Here is a tiny trained network, its code and every weight. The questions are about switching its units off for an input and a target symbol, where a switched-off unit gives its printed mean instead of its output.

import numpy as np


def w(rows, s, z=0):
    codes = np.array(rows[::2]) - 128.0
    scale = np.full(codes.shape[1], s)
    scale[-1] = z or s
    return codes * scale


def f(y):
    return np.maximum(y, 0)


def softmax(a):
    e = np.exp(a - a.max(-1, keepdims=True))
    return e / e.sum(-1, keepdims=True)


def log_softmax(a):
    a = a - a.max(-1, keepdims=True)
    return a - np.log(np.exp(a).sum(-1, keepdims=True))


def net(x, mask):
    ids = ['αβδεζηθλμξπστφω'.index(c) for c in x.split()]
    T = len(ids)
    res = E[ids] + P[:T]
    r = res
    for j in range(3):
        rows = slice(4 * j, 4 * j + 4)
        q, k, v = (r @ M[0][rows].T for M in (Q, K, V))
        z = softmax(np.where(np.tri(T) > 0, q @ k.T / 4**0.5, -1e9)) @ v
        o = O[0][rows]
        res = res + np.where(mask[j], z, o[:, -1]) @ o[:, :-1]
    y = f(res @ A[0][:, :-1].T + A[0][:, -1])
    res = res + np.where(mask[3:27], y, B[0][:, -1]) @ B[0][:, :-1]
    return log_softmax(res[-1] @ U[:, :-1].T + U[:, -1])


Q, K, V, O, A, B = {}, {}, {}, {}, {}, {}
E = w([
[119,73,178,140,133,120,135,121,79,74,114,78],'α',
[127,62,174,67,195,57,188,94,128,139,111,63],'β',
[165,183,105,92,140,217,147,157,178,123,107,87],'δ',
[95,125,119,98,139,100,116,99,96,77,71,137],'ε',
[149,79,202,107,137,181,77,116,105,150,129,142],'ζ',
[74,150,193,143,110,72,128,70,136,127,98,97],'η',
[104,64,102,120,149,148,134,88,116,129,73,92],'θ',
[68,57,123,122,111,110,109,134,118,73,149,106],'λ',
[112,143,79,154,90,124,195,162,102,187,72,73],'μ',
[119,98,96,152,147,120,174,108,32,121,142,104],'ξ',
[133,129,172,55,53,134,163,85,138,86,110,122],'π',
[80,64,127,111,115,134,169,87,96,164,171,196],'σ',
[65,90,129,149,109,101,79,146,152,189,106,89],'τ',
[165,117,79,79,101,188,251,124,71,85,92,141],'φ',
[158,85,74,80,78,162,71,118,45,200,113,100],'ω',
],0.018)
P = w([
[181,51,34,222,114,40,90,7,151,89,130,145],'0',
[88,150,111,146,91,151,100,41,81,182,104,100],'1',
[66,135,97,120,97,136,111,101,71,167,95,102],'2',
[49,128,92,101,101,131,122,132,73,156,93,101],'3',
[33,118,91,91,98,127,135,150,70,145,102,103],'4',
[23,122,87,86,102,117,139,167,64,142,97,105],'5',
[10,125,86,73,105,113,145,176,65,133,97,109],'6',
[2,135,82,65,97,102,156,184,61,126,100,116],'7',
[2,137,77,62,100,103,159,187,58,129,97,111],'8',
],0.0065)
Q[0] = w([
[129,126,138,166,102,134,148,183,160,167,117,117],'H0',
[230,199,131,167,117,86,96,167,210,210,197,150],'H0',
[163,120,175,159,65,56,107,185,95,129,140,177],'H0',
[147,146,107,132,230,144,133,95,168,133,155,132],'H0',
[103,104,7,139,61,65,133,87,132,87,58,19],'H1',
[129,113,106,180,94,31,155,96,120,121,170,119],'H1',
[108,40,116,104,71,132,90,78,51,157,59,137],'H1',
[128,183,196,86,223,178,82,238,155,98,196,111],'H1',
[70,123,153,105,166,161,154,92,132,149,109,115],'H2',
[52,111,88,63,80,173,124,112,79,172,92,98],'H2',
[154,70,102,141,105,130,165,94,115,155,135,133],'H2',
[150,161,52,137,107,151,112,153,180,122,138,137],'H2',
],0.014)
K[0] = w([
[174,123,135,170,100,169,137,106,137,101,133,129],'H0',
[151,139,102,218,73,181,89,96,161,110,131,166],'H0',
[121,57,80,181,107,143,132,53,136,106,87,102],'H0',
[111,185,114,180,105,120,109,162,123,121,140,181],'H0',
[154,127,67,115,156,66,126,102,145,88,112,52],'H1',
[84,106,84,120,140,7,148,123,109,113,146,108],'H1',
[179,79,139,145,155,65,108,63,114,79,145,117],'H1',
[91,187,174,113,103,226,103,170,137,162,152,152],'H1',
[185,103,107,125,135,118,130,125,200,118,153,156],'H2',
[234,95,117,156,146,89,141,149,180,137,180,122],'H2',
[149,96,141,172,79,123,166,141,105,159,131,123],'H2',
[127,143,115,46,154,141,139,143,145,158,160,133],'H2',
],0.016)
V[0] = w([
[131,98,140,81,119,116,163,62,227,206,86,97],'H0',
[245,114,166,209,165,98,208,141,97,126,71,95],'H0',
[179,37,107,155,6,135,111,165,183,67,140,88],'H0',
[186,159,149,73,141,31,159,177,171,214,246,93],'H0',
[160,81,154,221,146,168,99,94,138,150,65,104],'H1',
[89,135,103,215,38,194,90,129,114,76,127,195],'H1',
[91,171,69,116,129,167,157,63,202,123,147,110],'H1',
[123,123,155,107,133,136,149,79,203,91,234,139],'H1',
[56,112,93,146,84,244,80,134,44,64,148,175],'H2',
[126,163,154,254,52,196,134,174,135,134,91,86],'H2',
[144,132,137,134,80,158,213,126,108,37,172,106],'H2',
[94,150,238,75,122,130,77,100,190,81,99,189],'H2',
],0.0071)
O[0] = w([
[178,138,103,78,136,91,155,124,212,191,131,103,251],'H0',
[165,214,186,124,232,168,179,197,94,164,120,102,137],'H0',
[108,115,198,130,42,253,129,152,143,120,112,80,107],'H0',
[143,193,138,123,102,83,157,178,136,170,243,131,8],'H0',
[64,168,86,141,60,108,165,112,113,129,94,121,253],'H1',
[114,140,132,159,175,2,168,153,115,119,154,105,79],'H1',
[115,181,175,130,123,167,143,199,117,126,119,153,109],'H1',
[162,116,126,63,125,98,88,191,108,125,124,165,98],'H1',
[239,136,126,162,67,135,155,170,207,108,121,144,157],'H2',
[150,125,87,46,115,61,68,133,101,114,131,94,49],'H2',
[161,91,94,187,55,97,150,64,159,122,142,83,159],'H2',
[99,192,97,98,190,173,132,95,171,133,187,103,44],'H2',
],0.0087,0.0048)
A[0] = w([
[145,142,157,129,111,93,134,172,114,147,126,179,112],'N0',
[235,168,116,190,151,121,37,221,83,103,199,216,12],'N1',
[118,149,93,183,95,138,109,119,109,119,107,150,121],'N2',
[108,135,123,179,133,128,66,148,156,154,117,110,101],'N3',
[100,124,126,153,118,69,106,88,134,132,126,110,116],'N4',
[145,161,158,175,206,64,4,109,201,97,151,160,4],'N5',
[77,122,135,112,119,125,149,111,90,130,122,108,110],'N6',
[203,163,60,163,114,78,119,140,180,126,167,132,92],'N7',
[165,101,159,148,162,114,64,92,130,136,161,157,115],'N8',
[196,159,106,160,125,142,85,162,171,106,114,110,94],'N9',
[108,121,104,176,176,96,155,130,94,120,139,123,96],'N10',
[120,190,122,105,185,159,126,141,132,144,177,133,95],'N11',
[133,178,124,179,177,126,159,156,202,115,162,139,100],'N12',
[150,165,81,101,142,146,122,125,147,137,171,124,131],'N13',
[146,157,181,116,139,112,118,97,135,70,103,127,109],'N14',
[128,115,183,129,132,173,127,111,105,144,146,92,110],'N15',
[171,134,141,146,123,77,126,180,135,112,128,135,96],'N16',
[175,159,147,127,161,160,81,175,157,142,136,163,123],'N17',
[141,170,112,137,130,134,135,159,134,121,109,70,125],'N18',
[112,130,108,125,107,111,103,187,147,84,158,139,110],'N19',
[114,123,117,174,125,157,59,106,117,99,143,140,116],'N20',
[157,173,115,133,161,156,146,136,190,120,171,124,128],'N21',
[166,106,180,150,159,132,49,93,136,138,146,149,115],'N22',
[153,91,165,124,149,124,107,111,149,145,159,107,126],'N23',
],0.017,0.036)
B[0] = w([
[142,110,92,130,141,120,124,147,135,120,112,90,140],'N0',
[125,94,74,163,60,150,114,81,164,120,164,109,128],'N1',
[123,146,119,96,157,119,111,135,126,131,157,126,234],'N2',
[171,118,148,90,148,178,145,139,136,124,171,116,134],'N3',
[113,151,134,129,150,168,133,127,144,131,123,144,225],'N4',
[123,94,107,147,88,121,125,148,185,40,250,76,128],'N5',
[164,117,134,150,115,119,135,133,147,121,139,130,249],'N6',
[134,130,162,142,111,115,102,109,128,96,96,149,149],'N7',
[119,148,116,138,116,166,119,136,121,158,115,156,135],'N8',
[96,145,92,120,134,173,102,91,142,91,163,115,135],'N9',
[98,149,127,119,113,177,125,94,126,130,126,107,149],'N10',
[102,141,87,109,108,115,118,127,133,78,107,117,156],'N11',
[134,138,142,120,127,182,133,126,55,93,145,141,140],'N12',
[105,120,192,129,146,151,114,136,138,129,140,119,177],'N13',
[172,147,145,113,119,78,83,123,121,150,140,148,143],'N14',
[145,135,115,169,133,137,99,160,117,137,115,154,157],'N15',
[111,93,141,127,131,167,108,119,105,125,115,138,133],'N16',
[167,141,84,139,172,89,159,80,153,94,151,149,144],'N17',
[143,119,120,117,154,91,132,139,152,126,153,136,171],'N18',
[157,161,114,147,139,140,150,121,129,169,111,132,134],'N19',
[99,117,131,97,113,103,151,146,111,112,132,129,178],'N20',
[136,117,87,178,108,119,88,103,110,144,146,120,169],'N21',
[129,183,67,170,140,150,146,180,147,114,121,123,140],'N22',
[106,147,117,134,110,151,127,155,131,120,124,143,152],'N23',
],0.022,0.011)
U = w([
[115,189,226,157,123,97,138,114,169,145,99,134,131],'α',
[138,167,106,141,86,163,110,190,133,117,82,143,58],'β',
[163,104,210,74,135,192,116,177,139,157,139,117,116],'δ',
[132,157,154,132,126,147,155,107,46,130,140,77,132],'ε',
[166,113,111,132,113,118,84,120,147,77,138,97,2],'ζ',
[64,80,166,124,84,97,118,177,150,72,128,67,79],'η',
[123,141,131,154,138,49,169,169,119,194,134,67,214],'θ',
[177,79,203,165,151,101,76,154,67,93,129,106,181],'λ',
[169,79,87,48,86,122,62,136,55,198,116,99,97],'μ',
[123,23,129,149,157,130,118,88,149,136,3,51,69],'ξ',
[108,106,159,148,102,107,66,133,122,187,132,74,48],'π',
[141,67,140,164,117,123,171,85,99,193,180,230,128],'σ',
[152,152,143,38,181,103,95,133,98,87,81,170,19],'τ',
[200,153,157,94,5,134,127,108,157,116,96,105,102],'φ',
[248,129,127,86,133,153,209,132,89,68,106,152,47],'ω',
],0.0062,0.0043)

Each question gives the input, a string of symbols that net reads in full, and the target symbol t.
The units are the heads (4 rows each of Q, K, V and O) and the neurons (one row each of A and B). Each row of codes is followed by its name. A weight is (code - 128) times the scale printed after its matrix; where a second scale follows, it is the last column's (O, A, B and U).
mask holds one flag per unit, heads first, then neurons. A switched-off unit (its flag False) gives its mean, the last column of its rows in O or B, instead of its output. The means were averaged over made-up inputs and are rounded, as every weight is.
A unit's drop is (log p(t) with every unit on - log p(t) with that unit switched off) / (log p(t) with every unit on - log p(t) with every unit switched off).
The circuit of an input: a set's keep is (log p(t) with only the set's units on - log p(t) with every unit switched off) / (log p(t) with every unit on - log p(t) with every unit switched off). Starting from the 12 units with the biggest drops (on a tie, the unit counted first), units are removed one at a time, each time the one whose removal leaves the highest keep (on an exact tie, the one counted first), for as long as the keep stays at least 0.8.
units of the circuit, in order: the units of the circuit, biggest drop first
most important unit: the unit with the biggest drop
top k neurons: the k neurons with the biggest drops, biggest first
which heads matter: for each layer, one digit per head in row order, 1 if its drop is at least 0.15 and else 0, layers parted by /
input τ θ σ λ β π σ ω ω, target τ: which heads matter => 111
input θ σ λ β θ σ ζ ζ α, target θ: units of the circuit, in order => H0
input β ξ μ α σ α, target β: which heads matter => 111
input τ φ θ σ β λ ζ, target τ: units of the circuit, in order => H2, H0, N11
input α ω λ ξ τ ε, target τ: which heads matter => 100
input ω λ λ π φ β, target ω: units of the circuit, in order => H2, H1, H0, N17
input β ζ σ λ θ ε λ λ ξ, target β: top 2 neurons => N11, N15
input θ θ τ, target δ: which heads matter => 000
input σ σ β π, target σ: top 2 neurons => N21, N17
input λ δ θ ζ π ε λ ξ τ, target δ: top 2 neurons => N3, N4
input ω ε ζ ε λ λ δ, target ζ: units of the circuit, in order => H1, N9, N17, N21
input β λ ζ α ζ φ θ, target β: top 2 neurons => N15, N11
input μ μ θ λ λ μ β σ, target μ: units of the circuit, in order => H2, H1
input α λ λ θ β, target α: most important unit => H0
input λ θ ω θ δ α θ β φ, target λ: which heads matter => 101
input τ β μ σ δ σ λ, target τ: units of the circuit, in order => H2, H0, H1, N17
input α λ ξ β σ θ θ ε ξ, target α: top 2 neurons => N7, N13
input λ β η δ θ, target λ: which heads matter => 101
input α ζ τ β μ ζ σ, target α: which heads matter => 111
input λ θ ε ξ α ζ ζ σ β, target λ: most important unit => H0
input θ δ ω β ζ, target θ: which heads matter => 101
input τ ε ξ τ ε ζ α μ β, target τ: units of the circuit, in order => H2, H0, N11
input ε σ θ ξ, target ε: units of the circuit, in order => N10, H0
input σ σ λ δ β θ, target σ: top 2 neurons => N17, N21
input β ω π θ θ φ, target β: top 2 neurons => N11, N15
input φ σ σ δ θ β ξ ζ η, target φ: units of the circuit, in order => H1, H2
input β θ λ λ, target β: most important unit => H2
input ε δ ω α σ θ α α, target λ: top 3 neurons => N15, N14, N4
input ζ θ β η η δ η, target ζ: top 3 neurons => N21, N11, N17
